[128 = 0]
[124 168 138 103 193 131 172 137  88  96 110 119 116 151 173  71 201 159
 158  88  79 106 142] | <8>/(61)
[107 118 136 114 146 146 178 132 119 111 125  78  87 231 207 125 198 142
 120 136  83 121  85] | <8>/(61)
[128 145 146 138 124 170 158 106 136  98 144 108 119 114 173 113 106 149
 136 135  93 104  87] | <17>/(61)
[111 105 112 106  96 139 153 125 146 113 148  28 151 131 182 106 181 155
 107 140 169 132 127] | <10>/(61)
[119 108 124 124 129 129 144 124 134  93 156  67 125 127 157 114 169 160
 102 145 174 142 114] | <10>/(61)
[113 116 103 139 111 124 143 112 156 126 153  91 127 125 158 147 135 160
 196 147 184 143  99] | <10>/(61)
[122 114 144 126 166 126 162 124  92 109  86 127  83 114 155 130 179 155
 116 127  92 131 123] | <8>/(61)
[109  92  97  77 123 156 137  90 108 136 113 114 125 135 168  74 103 132
 161 115 175 125 164] | <15>/(61)
[143 133 154 132 136 117 134 131 124  91 141 140 117 117 114 126 216 130
 119 150  75 122 105] | <8>/(61)
[130 100 105 126  78 106 112 129 153 129 157 105 115 139 115  73 167 143
 127 115 209 128 113] | <10>/(60)
[ 90  98 112 126  77  79 154 139 146 167 142  60 111 135 168 152 122 159
  90 159 151 122  83] | <15>/(61)
[ 86 133  89 100 146 141 161 146 119 142 142  34 132 114 208 112 123 139
  54 109 116 135 121] | <15>/(60)
[ 78 101  89 136  71 128 152 156 167 161 208  39 109 130 178 207 134 111
  37 173  25 109  33] | <8>/(60)
[127 115 142 135  98 124 117 105 151  93 130  78 118 120 150  92 157 143
 126 149 190 138 132] | <10>/(61)
[ 95 114 122  95 139 158 160 111 114 111 110  44 115 114 209 139  96 125
 106 138 106 130 119] | <15>/(61)
[106  85 115 126 111 175 115 122 144 114 130  49 100 117 169  70 103 141
 125 138 115 113 118] | <15>/(61)
[126 133 111 104 116 127 148 126 130 118  89  93 113 134 163  92 116 138
 141 119 145 131 161] | <15>/(61)
[103  56  88 104  38 114 119 130 138 138 116  68 138 110 163 116  90 126
  70 155 119 119 164] | <15>/(60)
[106 113 122 117 171 160 187 124 109 116 120  95  92 137 200 138 154 137
 133 108  83 118  89] | <8>/(61)
[ 95 138 124 131 101 133 138 120 165 116 157  89 108 132 149 103 150 150
 167 153 191 126  82] | <10>/(61)
[120 148 132 102  97 111 121 140 137  93 134 142  95 131 123 117 185 123
 119 151  85 116 120] | <8>/(60)
[111 172 136 120 155 146 106 138 102 112 135  96 142 142 136  62  96 163
 140 113 178 110 153] | <10>/(60)
[ 91 105 111 130  46 105 138 117 157 118 130  79 112 111 165 109 132 131
 126 142 176 133 130] | <15>/(61)
[ 93 119 109 117 103 139 142 113 155  96 139  73 112 103 177 158 144 124
  93 162  97 126 111] | <15>/(61)
[123 133 162 114 148 142 145 139  93  77 110 132 112 135 161 101 183 156
 144 123 110 112 120] | <8>/(61)
[ 79 115 131 130  99 147 140 104 160 108 152  94 101 119 150 117 145 151
 128 160 172 150  89] | <15>/(61)
[ 98 140 106 117  79 167 127 106 162 106 141  65 101  98 180 117 103 141
 113 150 155 131 114] | <15>/(61)
[ 87 128 132 125 132 172 152 130 134 102 164  77 117 122 174 125 152 152
 117 147 107 126  82] | <8>/(61)
[115 100 118 127  81 121 137 119 150 127 146  49 111 133 168 131 161 144
 118 152 179 129 104] | <10>/(61)
[163 118 181 148 199 117 110 125 114  99 124 162 117 119 154 106  79 141
 169 138 139 116  96] | <17>/(61)
[107 131 117 112 125 118 132 140  92 104 154  77  97 158 156 139 201 125
  86 132  66  87 130] | <8>/(60)
[ 96  94 120 118  81 122 147 116 154 104 119  77  87 132 169 101 170 149
 132 141 136 124 135] | <15>/(61)
[116 132  58 114 173  89  88 128  90 120 122 121 116 133  97   8 117 154
 147 124 234 124 120] | <15>/(60)
[ 78 130 115 103 103 159 153 122 146 117 131  90 108 126 175 115 102 130
 140 140 115 116  89] | <15>/(61)
[132 124 138 128 145 148 142 128 110  95 134 109 118 141 142  96 199 155
 135 125 117 129 126] | <8>/(61)
[ 77  91  98 103  52 127 123 140 157 153 162  27  95 134 156 131 157 132
  74 163 140 123  90] | <15>/(61)
[ 86 186 145  96 144 158 166 152 110  91 155  67  93 140 179 139 163 136
 124 105  58 120 101] | <8>/(61)
